array([[ 35,  16,  23, -17,  32,  -7],
       [ 45,  -1, -36, -40, -30,  31],
       [-42,  45, -37,  37,   6,   1],
       [ 42, -32,   0,   8, -29,  17],
       [-32,   7,  40, -17,   4, -28],
       [  3,  22, -12, -10, -46,  10],
       [ 44,  -2,  31,  25,  34,  44],
       [  0,  10,   9, -11,  -5, -33]]) value 0

array([[ -8,  -8,   9,  -4,  -4,  11, -18,  11,  46, -16,   2, -12, -28],
       [-23, -16,   2,   4,  -8,  10,   4,   4, -20,   1, -14,  20,   4],
       [-18,   1,  -6,  31,  -3,  -9,  25,  -2,  17, -17,  -9,  -7, -32],
       [  3, -15,   4,   7, -10,  -8,  -9,  -2,   6,  17,  -3, -12,  10],
       [ -4,  -8,   3,  14,  -3,  37,  -4,  -1,  -9,  -1,   4,  -8, -40],
       [-19,  -1,   6,   2,   8,  22,  -6, -11,   4, -18, -14, -11,   3],
       [-10,  18,  13,   5,   8, -31,  -5,   7,  -7,  42,  -8,   6,  20],
       [ -9,  -4, -37, -12, -11,   6, -16,  32,  12, -10,  49, -13,  -6],
       [ 27,  -9,   5,  -6, -11, -19,  23,   0,  25,   9,  -8,  -6,   0],
       [  8, -11,  11,  -1,  22, -24, -19,  -2,  11,  -2, -13, -12,  45]]) value 8

array([[ 33,  41,  35,  21,  20, -22,  16,  43],
       [ 24, -30,   3, -33, -29, -33,  21,  27],
       [ -5,   0,  42,  27, -34,  31,  31,   8],
       [ 41, -34,  14,  18,  12,   3,  -9, -31],
       [-33, -41, -22,  35, -10, -39,  34,  34],
       [  0, -14, -10,  13,  38,   5,  -3,  12],
       [-29,  39, -26,   6,  41,  23, -22,  37],
       [ 24, -27,  31, -12,  26,  -2,   2,  -2],
       [-19,  27,  -2,  31,  39, -28,  26, -24],
       [  1, -36, -37, -43, -33, -14, -27,  17],
       [ 11,   8,  -4,   8, -18,  14, -30, -22],
       [ 14,   1,  13, -13, -37, -32, -34,   5]]) value 14

array([[ -8,  -5,  -9,  -8,  12,  -1,  -6,  14,  -9,  -2],
       [-15, -17, -15, -34,   8, -44, -15, -10,  25, -11],
       [ -8,  -4,  -9,  -3,  13,   6,  -6,  19, -18,   0],
       [-13,  -7, -15,  -4,  16,  12, -11,  29, -25,  -2],
       [-13,  -8, -14, -11,  13,   2, -10,  24, -11,  -4],
       [ 13,  14,  12,  23,  12,  32,  14,  16, -32,  13],
       [-18, -15, -19, -24,  12, -18, -16,  12,   3,  -9],
       [ -3,  -2,  -4,  -2,  12,   1,  -2,  10, -12,   1]]) value -3

array([[ 16,  26,  19,  12, -27,   9,  -9,  17,  -5,  -5,  26,  -9],
       [ -9,  -3, -13,  -9,  18,  -4,   7, -19,  10,  -6, -18,  -6],
       [-12, -14, -30,  10,  34, -11,  10,   2,   8,  -5,  -8,   3],
       [-13, -15,  -7, -21,  15,  -5,   6, -28,   6,   3, -28,   1],
       [-16, -25,   2, -37,   7,  -3,   5, -41,   3,  11, -40,   6]]) value -16
---
[[  6  -4  10  14 -49]
 [ -4   5   1  -2  -7]] ⇒ -7

[[ 14  -8 -36  14   6  -4   4]
 [ -9  18 -22   0  24  -5  18]
 [-14   2 -14 -11 -16 -22  24]] ⇒ 18

[[-22  18  36 -17 -25]
 [-43 -15  -3   5  17]
 [-10 -29 -28   7   6]] ⇒ 17

[[ 43 -11  -3   1]
 [ 29  -7   8  24]] ⇒ 24

[[ 19  -5   1  26  18 -43  -7]
 [  7  11   4   7  36 -35  -1]] ⇒ -1

[[-41  18 -26   8]
 [-41   6  36   8]
 [-39   7  33 -19]] ⇒ 8

[[-29  17 -14  42  30  39 -37]
 [  2  34  17  24  45  23  -3]
 [ 37  42  47  10  38  -8  36]] ⇒ -3

[[-13  34  25  19 -11   3 -29]
 [-12  29  26  16 -12   2 -24]
 [  2  39  18  -9  -4  -7 -36]] ⇒ -24

[[-16  35   3   3 -20   9]
 [-30  -6  13 -12  -2 -29]] ⇒ -29
---
Q: [ -4 -19 -17 -44 -28]
A: -17, -4
Q: [16 14  4 25 45]
A: 4, 45
Q: [-49  21 -43  22 -25]
A: -43, 22
Q: [28 20 39 32 33]
A: 39, 39
Q: [30 25 35 -4 35 38  7]
A: -4, 38
Q: [ -6 -48  39   7   9]
A: 39, 39
Q: [  6  14  46 -18 -29]
A: 46, 46
Q: [  4  22  14   6 -39 -30 -23]
A: 6, 22
Q: [-28  -1  12  44  16 -12 -19]
A: 44, 44
---
[ 27 -41 -18  22  17]
-41

[[-25  28  39  38 -17 -18]
 [-11   9  16  11  -7 -14]
 [  7   1  -2 -22  13   2]]
28

[[-16  -1  36  11   2 -18]
 [  2  11  31  12 -19  -9]]
-1

[[ -3  12  23 -37]
 [ -6   4  15 -27]]
12

[  2 -38  22 -45 -32]
-38

[[  2   6   0 -35   3 -15]
 [ 26 -22  17  -1  13   7]]
6

[  2 -38 -13  -9]
-38

[ 35  -6   4 -44 -42 -15  17]
-6

[36  9 26 25]
9
